Where the symbols take the units:
$: rt->ft, pc->zb, hf->hf, dp->hl, rl->sr, rm->fj, ch->gs, qd->md, zf->jp, qt->qj, hb->mr, qs->tq, dm->hh, sj->rm, bc->dt, qz->jp, pg->qz, md->ds, lc->pp, tq->zt, tp->lg, pr->bc, sf->ch, fj->dh, tc->tl, pp->sd, sq->cl, rj->md, cl->lz, jp->gb, dq->tq, dh->dq, fp->cc, lz->sf, dt->rt, ft->lz, zt->lg, gs->rj, fl->hh, pq->tp, bz->hb, hh->qr, qc->bc, sd->ht, zb->cc, gl->pc, gb->fq, sr->tc, tj->sm, hl->fp, sm->sl, qr->gl, sl->dm, lg->dm, qj->qt, hj->qc, tl->hf, mr->sq, fq->rl, br->pg, ds->pg, lf->qr, cc->tj, ht->dq
*: rt->bz, pc->pr, hf->qs, dp->fp, rl->tc, rm->dh, ch->rj, qd->ds, zf->br, qt->lc, hb->sq, qs->pq, dm->hl, sj->fj, bc->sm, qz->rt, pg->ft, md->pg, lc->sd, tq->lg, tp->rm, pr->dt, sf->gs, fj->qt, tc->hf, pp->lg, sq->lz, rj->md, cl->sf, jp->fq, dq->zt, dh->qj, fp->tj, lz->ch, dt->sm, ft->hb, zt->ht, gs->qd, fl->hh, pq->sd, bz->mr, hh->qc, qc->hb, sd->dq, zb->bc, gl->zb, gb->rl, sr->tl, tj->sl, hl->cc, sm->fl, qr->pc, sl->hh, lg->dp, qj->pp, hj->lf, tl->md, mr->cl, fq->sr, br->tp, ds->qz, lf->gl, cc->sm, ht->tq

In the rows, 60 stands for zero.

The rows follow the links: the fewer symbols apart two units are, the more alike their rows tend to be.

Name the unit of each row.
[49, 67, 62, 70, 39, 64, 59, 60, 35, 31, 71, 47, 77, 53, 71, 52, 69, 36, 83, 61, 80, 41, 37, 83, 33, 68, 83, 55, 56, 76, 2, 56, 63, 85, 62, 47, 81, 67, 31, 71, 28, 87, 69, 94, 68, 40, 71, 35, 49, 63, 73, 59, 84, 60, 54, 63, 66, 39, 38, 57, 35, 50, 81, 60, 64, 71, 52]; unit qz
[42, 75, 61, 70, 48, 47, 51, 67, 44, 43, 78, 72, 59, 42, 46, 59, 99, 50, 96, 48, 70, 52, 49, 73, 34, 67, 80, 55, 59, 81, 29, 62, 50, 101, 78, 55, 87, 75, 30, 53, 27, 84, 80, 79, 67, 37, 67, 43, 70, 77, 71, 43, 82, 53, 83, 53, 60, 52, 31, 41, 52, 60, 80, 63, 75, 76, 46]; unit qd
[42, 71, 62, 72, 48, 53, 53, 69, 43, 39, 77, 67, 62, 42, 53, 52, 93, 48, 96, 51, 75, 52, 46, 75, 35, 66, 83, 58, 59, 80, 24, 64, 54, 102, 72, 53, 85, 70, 28, 61, 25, 90, 81, 83, 66, 34, 68, 41, 67, 75, 72, 45, 82, 55, 76, 57, 63, 48, 29, 47, 51, 57, 82, 62, 71, 79, 51]; unit ds
[50, 49, 60, 57, 66, 63, 58, 101, 75, 62, 58, 51, 42, 90, 32, 74, 79, 94, 68, 75, 52, 47, 83, 76, 79, 57, 9, 67, 87, 73, 60, 62, 53, 58, 62, 66, 50, 44, 94, 72, 77, 54, 76, 55, 80, 94, 70, 41, 84, 64, 81, 52, 41, 81, 50, 69, 71, 90, 62, 51, 68, 58, 57, 42, 53, 72, 94]; unit zb
[52, 55, 58, 53, 59, 62, 60, 100, 72, 61, 55, 46, 49, 96, 37, 73, 79, 90, 69, 75, 58, 38, 85, 82, 82, 59, 11, 67, 81, 77, 56, 59, 59, 61, 61, 64, 52, 41, 92, 73, 81, 54, 75, 58, 78, 99, 65, 41, 82, 59, 86, 56, 38, 77, 41, 72, 75, 80, 60, 57, 61, 57, 61, 39, 51, 71, 96]; unit pr
[77, 60, 63, 66, 82, 49, 55, 50, 73, 83, 66, 97, 46, 36, 51, 54, 48, 73, 46, 37, 41, 95, 69, 27, 69, 60, 66, 58, 57, 49, 116, 68, 52, 50, 62, 82, 49, 70, 67, 35, 76, 42, 53, 30, 49, 56, 56, 90, 64, 69, 41, 44, 57, 44, 96, 47, 40, 73, 77, 56, 93, 77, 47, 69, 62, 56, 36]; unit zt
[79, 59, 64, 71, 79, 53, 58, 54, 69, 84, 71, 97, 52, 38, 59, 37, 44, 73, 50, 41, 44, 95, 62, 26, 69, 63, 72, 52, 58, 53, 113, 73, 52, 59, 62, 81, 47, 71, 56, 51, 81, 39, 54, 35, 45, 50, 57, 95, 59, 66, 49, 34, 61, 41, 94, 60, 40, 62, 77, 69, 94, 83, 57, 65, 57, 56, 32]; unit pq
[75, 55, 78, 79, 42, 70, 64, 51, 33, 43, 80, 67, 70, 41, 85, 19, 19, 32, 50, 54, 69, 69, 53, 57, 47, 80, 82, 55, 63, 82, 14, 53, 58, 48, 53, 79, 53, 60, 71, 61, 66, 60, 47, 84, 84, 45, 91, 48, 28, 60, 72, 45, 82, 52, 41, 68, 53, 45, 74, 62, 63, 64, 74, 62, 47, 78, 27]; unit sr
[48, 51, 58, 51, 62, 63, 59, 85, 73, 59, 50, 40, 46, 99, 40, 84, 71, 82, 61, 78, 59, 42, 84, 83, 79, 55, 10, 70, 83, 63, 55, 53, 61, 50, 58, 55, 54, 39, 97, 67, 73, 56, 71, 56, 78, 94, 65, 40, 80, 59, 75, 70, 40, 83, 43, 64, 76, 90, 61, 47, 56, 50, 52, 46, 53, 68, 103]; unit bc
[56, 87, 54, 52, 22, 40, 61, 43, 31, 54, 52, 40, 82, 67, 80, 82, 74, 35, 66, 48, 79, 27, 56, 95, 48, 72, 72, 64, 32, 69, 24, 35, 65, 68, 63, 43, 84, 58, 54, 30, 52, 65, 44, 82, 54, 66, 50, 49, 50, 50, 72, 99, 53, 54, 38, 46, 71, 34, 43, 54, 31, 52, 68, 61, 61, 45, 64]; unit ft
[53, 42, 65, 44, 84, 72, 55, 31, 76, 54, 49, 48, 43, 46, 47, 98, 50, 63, 46, 72, 63, 81, 65, 53, 56, 37, 68, 68, 82, 21, 68, 56, 84, 41, 59, 47, 56, 60, 70, 44, 31, 72, 66, 41, 66, 41, 57, 49, 66, 63, 25, 77, 71, 81, 69, 33, 65, 108, 62, 30, 50, 34, 34, 78, 68, 71, 75]; unit fp
[80, 61, 59, 64, 81, 50, 57, 55, 76, 88, 66, 94, 48, 42, 58, 47, 51, 77, 48, 42, 41, 94, 64, 25, 75, 59, 67, 53, 55, 48, 120, 73, 55, 54, 59, 79, 46, 67, 56, 49, 81, 40, 55, 31, 40, 58, 54, 95, 64, 65, 44, 43, 56, 43, 92, 60, 39, 61, 76, 71, 95, 81, 52, 65, 58, 53, 40]; unit dq
[52, 57, 57, 63, 59, 60, 58, 107, 70, 63, 62, 58, 48, 94, 36, 61, 81, 90, 75, 70, 52, 42, 80, 78, 79, 65, 10, 62, 82, 82, 62, 62, 46, 67, 61, 70, 50, 45, 88, 76, 89, 52, 75, 59, 77, 100, 68, 46, 80, 64, 90, 45, 41, 73, 52, 77, 70, 75, 61, 59, 72, 67, 66, 38, 49, 68, 88]; unit pc
[46, 89, 59, 65, 35, 35, 53, 57, 39, 51, 70, 66, 67, 45, 54, 74, 102, 41, 91, 36, 74, 45, 54, 83, 40, 70, 80, 60, 41, 80, 32, 49, 50, 95, 78, 51, 93, 73, 39, 27, 38, 77, 68, 76, 61, 45, 56, 46, 68, 68, 73, 70, 73, 48, 78, 44, 62, 46, 28, 36, 50, 59, 76, 65, 74, 65, 51]; unit ch
[47, 40, 64, 44, 84, 72, 59, 38, 76, 53, 47, 40, 39, 57, 46, 99, 52, 62, 44, 75, 66, 73, 65, 57, 56, 36, 56, 68, 82, 25, 66, 53, 82, 39, 59, 46, 56, 56, 74, 49, 31, 71, 67, 41, 68, 45, 60, 43, 67, 62, 28, 80, 67, 86, 63, 36, 68, 110, 64, 30, 45, 35, 34, 75, 68, 68, 82]; unit tj
[53, 50, 63, 69, 51, 88, 65, 50, 47, 35, 62, 48, 80, 52, 82, 30, 41, 31, 62, 78, 70, 54, 32, 63, 38, 60, 89, 55, 62, 67, 7, 68, 65, 60, 53, 50, 64, 72, 34, 97, 37, 81, 62, 92, 71, 35, 72, 47, 37, 55, 67, 50, 87, 63, 36, 77, 62, 32, 59, 80, 38, 52, 72, 63, 60, 62, 41]; unit zf
[56, 58, 60, 61, 57, 57, 57, 107, 71, 63, 64, 58, 50, 91, 36, 60, 82, 91, 72, 67, 50, 45, 86, 76, 83, 66, 12, 64, 79, 84, 62, 64, 47, 65, 64, 72, 51, 45, 89, 73, 89, 51, 77, 58, 76, 100, 67, 48, 81, 64, 92, 46, 38, 70, 49, 78, 68, 77, 62, 65, 73, 70, 65, 37, 49, 73, 88]; unit qr
[71, 55, 76, 76, 46, 79, 66, 49, 34, 42, 76, 60, 76, 45, 86, 19, 13, 33, 46, 57, 71, 66, 53, 62, 49, 75, 79, 54, 65, 77, 11, 53, 59, 42, 51, 73, 50, 59, 69, 67, 69, 66, 46, 87, 82, 45, 84, 49, 25, 55, 70, 49, 80, 58, 33, 72, 57, 45, 75, 69, 59, 61, 73, 60, 47, 77, 31]; unit rl

Each walk starts at a row. The symbols on each line, taken left to right, move it on to the next unit.
Each answer is a row, close to the row of the unit it stands for.
new walk
[71, 52, 66, 57, 91, 60, 56, 40, 80, 78, 59, 78, 42, 35, 49, 68, 48, 72, 42, 49, 48, 101, 66, 25, 70, 47, 73, 59, 68, 29, 116, 69, 69, 47, 59, 69, 48, 64, 60, 42, 61, 50, 57, 27, 47, 44, 51, 85, 66, 66, 25, 55, 63, 57, 95, 44, 47, 87, 75, 53, 83, 63, 41, 75, 67, 60, 49]
* * $ $ *
[52, 41, 65, 45, 83, 72, 57, 43, 81, 55, 47, 39, 38, 62, 43, 101, 54, 71, 45, 78, 65, 73, 72, 59, 65, 37, 48, 68, 85, 25, 68, 53, 83, 41, 58, 46, 55, 53, 81, 49, 39, 69, 65, 42, 70, 53, 59, 43, 70, 60, 32, 78, 62, 83, 64, 37, 68, 113, 63, 29, 50, 33, 35, 70, 65, 70, 89]
* *
[57, 62, 56, 50, 47, 54, 64, 82, 62, 62, 46, 40, 57, 101, 51, 85, 70, 78, 57, 70, 59, 33, 85, 90, 82, 63, 13, 69, 65, 71, 56, 45, 58, 49, 59, 59, 57, 38, 100, 53, 86, 45, 55, 58, 69, 108, 59, 49, 71, 53, 81, 81, 30, 74, 31, 63, 77, 74, 61, 54, 54, 56, 57, 42, 49, 58, 94]
new walk
[42, 79, 61, 70, 46, 45, 51, 66, 44, 45, 76, 71, 61, 40, 45, 63, 100, 51, 96, 42, 69, 52, 47, 75, 35, 68, 79, 56, 54, 82, 31, 58, 49, 103, 80, 57, 88, 73, 34, 40, 28, 82, 78, 77, 68, 38, 66, 41, 71, 76, 72, 47, 80, 50, 83, 49, 60, 53, 29, 40, 55, 62, 79, 65, 73, 74, 45]
* $ * * *
[64, 80, 55, 46, 27, 45, 66, 38, 36, 64, 42, 36, 80, 75, 87, 81, 54, 39, 47, 52, 75, 31, 63, 88, 62, 70, 62, 67, 29, 62, 42, 33, 67, 49, 56, 47, 71, 48, 74, 27, 72, 48, 33, 71, 51, 81, 47, 59, 44, 43, 66, 110, 42, 55, 25, 50, 70, 40, 56, 59, 33, 53, 58, 60, 57, 36, 70]
* $ * * $
[46, 82, 60, 66, 41, 40, 51, 65, 40, 48, 74, 65, 62, 43, 46, 69, 103, 50, 94, 41, 70, 50, 53, 76, 39, 70, 81, 58, 47, 80, 32, 58, 51, 102, 79, 57, 91, 71, 34, 35, 30, 79, 75, 76, 64, 41, 61, 44, 72, 74, 69, 57, 75, 49, 84, 46, 61, 49, 29, 39, 52, 61, 79, 63, 71, 73, 52]
new walk
[71, 53, 72, 72, 42, 80, 65, 47, 35, 39, 72, 54, 75, 49, 88, 22, 16, 33, 48, 64, 71, 62, 49, 61, 48, 73, 80, 59, 63, 76, 8, 53, 65, 47, 49, 71, 53, 58, 66, 72, 63, 64, 44, 89, 82, 45, 85, 47, 23, 55, 69, 55, 80, 58, 27, 72, 59, 39, 73, 71, 54, 56, 71, 61, 48, 73, 34]
$ $ $ *
[78, 63, 80, 81, 52, 57, 59, 54, 38, 55, 89, 89, 59, 31, 68, 26, 28, 48, 54, 33, 60, 83, 68, 45, 58, 81, 76, 54, 64, 83, 46, 54, 46, 55, 60, 94, 54, 63, 80, 33, 80, 51, 49, 67, 80, 47, 84, 62, 42, 69, 69, 35, 76, 44, 68, 56, 45, 59, 75, 52, 87, 76, 72, 60, 53, 84, 20]
$ * $ * *
[56, 42, 66, 47, 89, 68, 56, 31, 77, 58, 52, 53, 40, 43, 50, 93, 48, 62, 43, 67, 63, 87, 65, 44, 59, 38, 75, 66, 78, 19, 79, 59, 83, 40, 58, 53, 58, 64, 69, 40, 32, 68, 63, 37, 62, 35, 57, 58, 62, 65, 20, 72, 70, 74, 78, 33, 58, 106, 66, 29, 57, 40, 35, 79, 71, 68, 68]
new walk
[78, 62, 62, 67, 81, 45, 57, 55, 72, 85, 70, 95, 47, 39, 52, 51, 51, 74, 51, 37, 44, 97, 68, 28, 70, 64, 64, 55, 53, 50, 115, 69, 52, 56, 61, 82, 51, 65, 65, 40, 80, 38, 54, 31, 47, 57, 57, 91, 65, 68, 43, 43, 54, 41, 94, 50, 40, 68, 74, 59, 96, 81, 51, 69, 60, 57, 40]
$ $ $ $ $
[59, 42, 65, 46, 89, 69, 58, 39, 82, 60, 49, 49, 37, 51, 43, 98, 50, 75, 40, 70, 59, 85, 72, 47, 64, 39, 60, 69, 80, 25, 80, 57, 83, 39, 60, 55, 54, 58, 75, 43, 39, 65, 64, 38, 64, 47, 59, 52, 70, 63, 25, 75, 61, 80, 74, 34, 62, 109, 69, 30, 57, 40, 33, 76, 66, 68, 77]
* $ $ *
[50, 40, 61, 44, 79, 73, 58, 53, 78, 51, 45, 35, 38, 71, 41, 101, 55, 72, 48, 81, 64, 65, 73, 66, 65, 37, 39, 71, 86, 31, 61, 48, 82, 40, 56, 48, 54, 48, 84, 53, 40, 70, 68, 46, 73, 62, 62, 42, 70, 60, 42, 81, 57, 86, 55, 42, 71, 111, 62, 31, 46, 32, 37, 67, 63, 70, 94]
new walk
[72, 57, 78, 81, 47, 70, 63, 51, 33, 46, 86, 77, 69, 36, 77, 16, 19, 37, 53, 45, 62, 72, 62, 55, 49, 79, 80, 54, 64, 85, 21, 53, 49, 48, 55, 83, 53, 62, 75, 51, 76, 57, 47, 81, 86, 45, 92, 50, 32, 62, 72, 39, 79, 49, 46, 64, 52, 51, 76, 58, 72, 69, 74, 62, 51, 82, 22]
$ * $ * $
[61, 51, 69, 70, 45, 85, 68, 49, 38, 36, 67, 46, 81, 52, 87, 25, 29, 33, 55, 71, 74, 53, 42, 64, 43, 67, 86, 56, 62, 72, 2, 56, 67, 55, 51, 58, 59, 63, 51, 82, 50, 75, 52, 94, 75, 39, 80, 43, 28, 56, 69, 57, 81, 61, 30, 76, 65, 37, 66, 75, 40, 51, 73, 60, 51, 71, 40]
* * $ * *
[82, 63, 70, 73, 69, 47, 56, 53, 57, 76, 80, 100, 50, 29, 57, 38, 40, 65, 50, 33, 53, 95, 70, 30, 66, 71, 71, 53, 58, 65, 94, 61, 48, 55, 61, 91, 49, 66, 71, 32, 82, 40, 48, 42, 59, 52, 71, 81, 56, 70, 53, 36, 65, 41, 89, 51, 38, 68, 77, 58, 96, 82, 61, 66, 56, 71, 25]
new walk
[51, 90, 55, 59, 29, 29, 54, 48, 32, 56, 65, 59, 71, 51, 63, 82, 95, 37, 81, 36, 75, 39, 56, 86, 41, 76, 80, 60, 31, 78, 34, 43, 54, 87, 75, 49, 93, 67, 44, 17, 42, 69, 58, 76, 55, 54, 52, 50, 63, 63, 70, 84, 63, 48, 67, 38, 62, 43, 33, 37, 44, 59, 71, 65, 72, 56, 52]
* * $ $ $
[43, 72, 58, 69, 43, 56, 55, 62, 42, 37, 73, 60, 71, 46, 59, 55, 89, 40, 91, 54, 77, 43, 39, 79, 31, 66, 86, 55, 57, 77, 16, 61, 58, 95, 72, 48, 85, 73, 26, 62, 24, 89, 75, 86, 66, 37, 67, 42, 60, 67, 73, 53, 85, 55, 68, 61, 63, 41, 33, 53, 40, 56, 80, 65, 71, 73, 51]
$ $ $
[68, 52, 72, 70, 43, 84, 69, 46, 35, 40, 69, 52, 81, 49, 88, 23, 15, 33, 47, 67, 69, 61, 48, 62, 43, 73, 80, 55, 64, 76, 8, 55, 63, 45, 49, 66, 53, 60, 63, 74, 63, 67, 46, 92, 81, 44, 85, 47, 24, 54, 70, 53, 80, 58, 27, 75, 58, 39, 73, 70, 50, 55, 71, 60, 50, 70, 36]
new walk
[64, 86, 57, 47, 29, 42, 65, 34, 37, 67, 45, 42, 79, 74, 87, 82, 59, 38, 49, 49, 70, 32, 66, 85, 60, 72, 64, 66, 26, 65, 44, 34, 63, 48, 59, 50, 75, 53, 72, 19, 72, 49, 34, 73, 49, 80, 45, 63, 48, 45, 64, 111, 43, 52, 32, 46, 68, 39, 57, 59, 38, 56, 57, 60, 60, 33, 64]
* $
[54, 89, 53, 53, 25, 32, 62, 42, 31, 60, 53, 49, 78, 58, 72, 84, 84, 36, 69, 39, 73, 35, 59, 89, 46, 74, 76, 65, 22, 74, 34, 36, 58, 72, 69, 50, 86, 61, 56, 13, 50, 58, 46, 79, 54, 64, 48, 55, 56, 54, 65, 99, 53, 48, 53, 39, 64, 36, 42, 45, 40, 58, 67, 65, 67, 42, 55]
$ $ $ $ $
[45, 73, 62, 73, 49, 51, 50, 71, 42, 38, 81, 71, 60, 40, 47, 55, 93, 50, 98, 45, 68, 57, 49, 70, 38, 70, 82, 54, 59, 84, 24, 64, 48, 99, 76, 59, 86, 76, 33, 51, 28, 84, 79, 81, 72, 35, 71, 39, 66, 79, 69, 41, 83, 53, 83, 55, 59, 53, 31, 43, 57, 62, 80, 63, 75, 80, 42]
new walk
[45, 51, 53, 48, 58, 65, 60, 77, 67, 53, 44, 29, 51, 95, 43, 92, 73, 77, 56, 84, 59, 38, 82, 86, 74, 52, 18, 70, 78, 61, 44, 50, 67, 47, 59, 50, 61, 42, 95, 66, 64, 60, 64, 61, 78, 90, 62, 34, 74, 54, 70, 79, 38, 87, 34, 58, 79, 87, 57, 45, 45, 46, 46, 50, 56, 60, 103]
$ * $
[62, 84, 57, 48, 30, 46, 64, 38, 39, 64, 45, 38, 81, 78, 83, 82, 60, 38, 52, 52, 71, 28, 66, 90, 62, 71, 56, 67, 31, 65, 45, 35, 62, 46, 57, 44, 70, 52, 75, 25, 75, 48, 36, 71, 52, 82, 44, 61, 49, 43, 70, 111, 40, 57, 32, 49, 72, 39, 55, 58, 38, 54, 56, 58, 60, 36, 70]
$ $
[65, 85, 56, 46, 26, 37, 63, 36, 33, 66, 47, 45, 79, 71, 85, 86, 63, 33, 52, 45, 72, 33, 63, 89, 59, 69, 67, 65, 24, 66, 44, 32, 62, 52, 60, 49, 75, 55, 69, 16, 69, 52, 37, 72, 48, 75, 46, 61, 48, 45, 66, 109, 45, 52, 37, 44, 68, 39, 52, 57, 38, 56, 61, 60, 58, 37, 62]
